Below are the code and all the weights of a small trained network. Each question names an input and a class and asks about switching units off, where a switched-off unit gives its printed mean instead of its output.

import numpy as np


def w(rows, s, z=0):
    codes = np.array(rows[::2]) - 128.0
    scale = np.full(codes.shape[1], s)
    scale[-1] = z or s
    return codes * scale


def norm(h):
    return h / np.sqrt((h * h).mean(-1, keepdims=True) + 1e-5)


def f(y):
    return y / 2 * (1 + np.tanh(0.7978845608 * (y + 0.044715 * y**3)))


def log_softmax(a):
    a = a - a.max(-1, keepdims=True)
    return a - np.log(np.exp(a).sum(-1, keepdims=True))


def net(x, mask):
    res = np.array(x, float).reshape(1, 2) / 4 @ E
    u = 0
    for l in range(4):
        y = f(norm(res) @ A[l][:, :-1].T + A[l][:, -1])
        res = res + np.where(mask[u : u + 10], y, B[l][:, -1]) @ B[l][:, :-1]
        u += 10
    return log_softmax(norm(res)[-1] @ U[:, :-1].T + U[:, -1])


A, B = {}, {}
E = w([
[197,3,176],'x0',
[210,115,169],'x1',
],0.004)
A[0] = w([
[171,33,96,201],'L0N0',
[162,92,241,194],'L0N1',
[134,168,51,84],'L0N2',
[116,240,158,52],'L0N3',
[132,146,100,82],'L0N4',
[253,121,234,76],'L0N5',
[175,218,98,127],'L0N6',
[120,189,173,159],'L0N7',
[184,142,222,152],'L0N8',
[49,149,80,1],'L0N9',
],0.0044,0.00094)
B[0] = w([
[5,119,240,208],'L0N0',
[92,199,137,208],'L0N1',
[139,31,132,155],'L0N2',
[140,3,178,205],'L0N3',
[156,101,81,124],'L0N4',
[44,174,112,251],'L0N5',
[188,73,13,195],'L0N6',
[209,105,177,166],'L0N7',
[138,238,147,177],'L0N8',
[120,125,94,170],'L0N9',
],0.0027,0.0016)
A[1] = w([
[228,124,83,249],'L1N0',
[224,63,137,75],'L1N1',
[143,164,100,164],'L1N2',
[102,114,81,105],'L1N3',
[92,210,112,150],'L1N4',
[248,158,34,213],'L1N5',
[133,178,97,111],'L1N6',
[172,3,198,91],'L1N7',
[65,8,196,107],'L1N8',
[83,110,29,146],'L1N9',
],0.0058,0.0015)
B[1] = w([
[98,193,96,198],'L1N0',
[121,139,31,150],'L1N1',
[9,118,207,163],'L1N2',
[143,88,105,144],'L1N3',
[197,69,173,209],'L1N4',
[103,206,137,243],'L1N5',
[187,75,148,158],'L1N6',
[72,141,41,227],'L1N7',
[59,87,253,249],'L1N8',
[77,140,213,219],'L1N9',
],0.0029,0.0022)
A[2] = w([
[181,190,181,224],'L2N0',
[206,208,162,255],'L2N1',
[155,151,17,219],'L2N2',
[38,110,124,254],'L2N3',
[86,88,76,100],'L2N4',
[156,126,146,110],'L2N5',
[136,134,197,174],'L2N6',
[246,96,176,145],'L2N7',
[127,194,71,128],'L2N8',
[182,153,2,123],'L2N9',
],0.0062,0.00084)
B[2] = w([
[23,102,163,192],'L2N0',
[52,161,160,211],'L2N1',
[146,76,157,150],'L2N2',
[253,167,94,253],'L2N3',
[169,182,100,142],'L2N4',
[38,119,157,120],'L2N5',
[124,84,155,176],'L2N6',
[48,203,143,143],'L2N7',
[142,72,181,184],'L2N8',
[135,16,96,141],'L2N9',
],0.0038,0.0027)
A[3] = w([
[169,52,141,204],'L3N0',
[83,34,173,60],'L3N1',
[99,94,100,83],'L3N2',
[122,180,132,203],'L3N3',
[75,170,69,210],'L3N4',
[67,170,185,176],'L3N5',
[105,192,212,164],'L3N6',
[206,148,206,251],'L3N7',
[132,126,74,89],'L3N8',
[254,143,114,137],'L3N9',
],0.0087,0.002)
B[3] = w([
[222,108,170,160],'L3N0',
[136,254,86,207],'L3N1',
[156,115,108,120],'L3N2',
[71,74,131,177],'L3N3',
[165,121,135,195],'L3N4',
[165,100,142,254],'L3N5',
[169,107,73,248],'L3N6',
[90,182,83,181],'L3N7',
[71,152,139,126],'L3N8',
[75,106,84,154],'L3N9',
],0.0057,0.0047)
U = w([
[109,106,144,57],'0',
[133,121,133,8],'1',
[236,14,79,178],'2',
[250,243,140,204],'3',
[36,156,238,174],'4',
[133,122,133,3],'5',
[17,126,11,184],'6',
],0.016,0.013)

Each question gives the input, the list of numbers given to net, and the class t.
The units are the neurons (one row each of A and B). Each row of codes is followed by its name. A weight is (code - 128) times the scale printed after its matrix; where a second scale follows, it is the last column's (A, B and U).
mask holds one flag per neuron, layer by layer. A switched-off neuron (its flag False) gives its mean, the last column of its row in B, instead of its output. The means were averaged over made-up inputs and are rounded, as every weight is.
A unit's drop is (log p(t) with every unit on - log p(t) with that unit switched off) / (log p(t) with every unit on - log p(t) with every unit switched off).
The circuit of an input: a set's keep is (log p(t) with only the set's units on - log p(t) with every unit switched off) / (log p(t) with every unit on - log p(t) with every unit switched off). Starting from the 12 units with the biggest drops (on a tie, the unit counted first), units are removed one at a time, each time the one whose removal leaves the highest keep (on an exact tie, the one counted first), for as long as the keep stays at least 0.8.
circuit, biggest first: the units of the circuit, biggest drop first
most important unit: the unit with the biggest drop
k most important neurons: the k neurons with the biggest drops, biggest first
k most important neurons of layer l: the k neurons of layer l with the biggest drops, biggest first
input [-3,8], class 4: circuit, biggest first	[L2N0 L2N3]
input [-2,5], class 4: circuit, biggest first	[L2N0 L2N3]
input [2,2], class 3: circuit, biggest first	[L3N1]
input [-2,8], class 4: 4 most important neurons	[L2N1 L2N0 L2N3 L3N1]
input [6,-4], class 3: 2 most important neurons	[L3N1 L1N8]
input [-5,0], class 2: 2 most important neurons	[L1N7 L1N9]
input [5,5], class 3: 3 most important neurons	[L0N0 L1N8 L0N6]
input [4,-4], class 3: 2 most important neurons	[L1N8 L3N1]
input [4,5], class 3: 2 most important neurons	[L0N0 L0N5]
input [-3,0], class 2: 2 most important neurons of layer 1	[L1N5 L1N9]
input [-1,8], class 4: 2 most important neurons	[L2N0 L2N1]
input [-6,4], class 2: 2 most important neurons	[L1N5 L0N6]
input [-2,6], class 4: 2 most important neurons	[L2N1 L2N0]
input [3,-7], class 3: most important unit	L1N8
input [-5,3], class 2: 2 most important neurons	[L1N5 L0N6]
input [-4,4], class 2: 2 most important neurons	[L1N0 L1N5]
input [4,3], class 3: 2 most important neurons of layer 0	[L0N0 L0N6]
input [-6,7], class 2: 2 most important neurons of layer 3	[L3N6 L3N1]
input [-6,6], class 2: 3 most important neurons of layer 3	[L3N6 L3N1 L3N5]
input [-7,1], class 2: most important unit	L1N2
input [-2,4], class 2: 3 most important neurons of layer 3	[L3N6 L3N5 L3N1]
